Here is a tiny trained network, its code and every weight. The questions are about switching its units off for an input and a target symbol, where a switched-off unit gives its printed mean instead of its output.

import numpy as np


def w(rows, s, z=0):
    codes = np.array(rows[::2]) - 128.0
    scale = np.full(codes.shape[1], s)
    scale[-1] = z or s
    return codes * scale


def f(y):
    return y / 2 * (1 + np.tanh(0.7978845608 * (y + 0.044715 * y**3)))


def softmax(a):
    e = np.exp(a - a.max(-1, keepdims=True))
    return e / e.sum(-1, keepdims=True)


def log_softmax(a):
    a = a - a.max(-1, keepdims=True)
    return a - np.log(np.exp(a).sum(-1, keepdims=True))


def net(x, mask):
    ids = ['αβγδεζηθμπστφω'.index(c) for c in x.split()]
    T = len(ids)
    res = E[ids] + P[:T]
    r = res
    for j in range(3):
        rows = slice(3 * j, 3 * j + 3)
        q, k, v = (r @ M[0][rows].T for M in (Q, K, V))
        z = softmax(np.where(np.tri(T) > 0, q @ k.T / 3**0.5, -1e9)) @ v
        o = O[0][rows]
        res = res + np.where(mask[j], z, o[:, -1]) @ o[:, :-1]
    y = f(res @ A[0][:, :-1].T + A[0][:, -1])
    res = res + np.where(mask[3:11], y, B[0][:, -1]) @ B[0][:, :-1]
    return log_softmax(res[-1] @ U[:, :-1].T + U[:, -1])


Q, K, V, O, A, B = {}, {}, {}, {}, {}, {}
E = w([
[198,36,81,194],'α',
[92,199,99,182],'β',
[150,72,238,88],'γ',
[177,94,111,175],'δ',
[111,148,179,116],'ε',
[164,125,138,126],'ζ',
[116,144,40,253],'η',
[186,133,66,117],'θ',
[129,60,168,96],'μ',
[162,58,232,111],'π',
[169,85,127,137],'σ',
[143,119,141,115],'τ',
[170,161,85,123],'φ',
[71,207,109,69],'ω',
],0.019)
P = w([
[119,45,49,93],'0',
[79,131,187,124],'1',
[220,187,130,152],'2',
[100,107,79,85],'3',
[71,145,171,141],'4',
[230,208,103,164],'5',
[82,145,101,46],'6',
[64,156,158,150],'7',
[253,234,65,179],'8',
],0.015)
Q[0] = w([
[72,136,173,48],'H1',
[153,88,105,249],'H1',
[143,90,143,231],'H1',
[45,10,91,112],'H2',
[98,132,105,119],'H2',
[209,117,137,145],'H2',
[60,56,117,72],'H3',
[59,182,154,150],'H3',
[152,174,114,62],'H3',
],0.015)
K[0] = w([
[128,143,203,190],'H1',
[106,37,59,139],'H1',
[137,17,91,67],'H1',
[194,16,178,98],'H2',
[152,63,116,115],'H2',
[129,149,68,117],'H2',
[186,55,194,39],'H3',
[82,189,169,139],'H3',
[69,233,110,1],'H3',
],0.0091)
V[0] = w([
[155,92,94,108],'H1',
[171,133,91,113],'H1',
[97,71,2,42],'H1',
[149,208,70,118],'H2',
[242,119,104,157],'H2',
[141,81,108,203],'H2',
[219,91,177,53],'H3',
[50,57,155,166],'H3',
[160,140,235,185],'H3',
],0.0099)
O[0] = w([
[224,94,139,175,166],'H1',
[90,147,117,101,145],'H1',
[133,142,93,156,254],'H1',
[115,185,136,95,145],'H2',
[78,21,169,156,93],'H2',
[119,94,107,253,97],'H2',
[131,106,164,65,16],'H3',
[86,111,90,191,116],'H3',
[60,131,160,154,42],'H3',
],0.0064,0.0031)
A[0] = w([
[91,132,147,104,254],'N1',
[101,176,32,117,225],'N2',
[39,185,115,144,125],'N3',
[194,129,86,168,95],'N4',
[82,136,58,112,155],'N5',
[172,175,137,148,238],'N6',
[70,108,96,129,173],'N7',
[55,86,91,9,155],'N8',
],0.014,0.0087)
B[0] = w([
[105,77,87,91,208],'N1',
[157,90,123,139,248],'N2',
[143,192,155,105,182],'N3',
[103,143,205,96,222],'N4',
[104,84,184,112,168],'N5',
[84,121,57,148,239],'N6',
[253,155,118,105,162],'N7',
[167,152,155,179,226],'N8',
],0.014)
U = w([
[140,123,177,174,94],'α',
[125,205,132,181,101],'β',
[82,101,207,92,115],'γ',
[75,120,132,232,160],'δ',
[37,191,218,106,191],'ε',
[9,94,98,92,162],'ζ',
[185,189,186,196,2],'η',
[123,65,86,105,90],'θ',
[213,57,141,73,151],'μ',
[59,81,190,124,105],'π',
[108,86,118,141,143],'σ',
[108,116,145,91,185],'τ',
[166,157,55,98,142],'φ',
[214,165,194,88,133],'ω',
],0.012,0.007)

Each question gives the input, a string of symbols that net reads in full, and the target symbol t.
The units are the heads (3 rows each of Q, K, V and O) and the neurons (one row each of A and B). Each row of codes is followed by its name. A weight is (code - 128) times the scale printed after its matrix; where a second scale follows, it is the last column's (O, A, B and U).
mask holds one flag per unit, heads first, then neurons. A switched-off unit (its flag False) gives its mean, the last column of its rows in O or B, instead of its output. The means were averaged over made-up inputs and are rounded, as every weight is.
A unit's drop is (log p(t) with every unit on - log p(t) with that unit switched off) / (log p(t) with every unit on - log p(t) with every unit switched off).
The circuit of an input: a set's keep is (log p(t) with only the set's units on - log p(t) with every unit switched off) / (log p(t) with every unit on - log p(t) with every unit switched off). Starting from all 11 units, units are removed one at a time, each time the one whose removal leaves the highest keep (on an exact tie, the one counted first), for as long as the keep stays at least 0.8.
units of the circuit, in order: the units of the circuit, biggest drop first
most important unit: the unit with the biggest drop
k most important neurons: the k neurons with the biggest drops, biggest first
heads that matter: for each layer, one digit per head in row order, 1 if its drop is at least 0.15 and else 0, layers parted by /
input ε τ μ ε ω η α μ, target μ: most important neuron	(N6)
input η γ γ α β θ γ β, target β: 3 most important neurons	(N3; N6; N8)
input ω σ ω γ η π, target δ: heads that matter	001
input β η γ ω δ ζ, target φ: 3 most important neurons	(N6; N8; N2)
input θ τ π ζ ω, target ω: heads that matter	000
input ε β σ η, target μ: units of the circuit, in order	(N7; N2)
input θ φ ω π ω φ ω η α, target δ: heads that matter	001
input δ ω η ε δ β ε, target ω: heads that matter	100
input ε θ ε ε ω γ ε, target ω: units of the circuit, in order	(N8; N6)
input ε γ μ ε ε ε η, target μ: units of the circuit, in order	(N2; N7)
input ε α τ ζ η δ β, target μ: units of the circuit, in order	(N2; N7)
input φ τ π ε, target μ: heads that matter	010
input δ ε γ ε ζ, target ζ: units of the circuit, in order	(N8; N7)
input ε β μ, target φ: most important unit	H2
input μ ω δ σ η δ, target δ: units of the circuit, in order	(N6; H3)
input θ ω φ γ σ μ γ μ γ, target φ: units of the circuit, in order	(N6; H2)
input ω ε φ τ ω ε, target φ: units of the circuit, in order	(H2; N6)
input ω τ ω, target φ: 3 most important neurons	(N6; N4; N1)
input η δ ε γ α μ, target δ: units of the circuit, in order	(H2; N7)
input ω ε θ ω ζ, target ζ: most important unit	N7
input α ω μ ε ε μ ω β γ, target β: units of the circuit, in order	(N6; N1; H3)
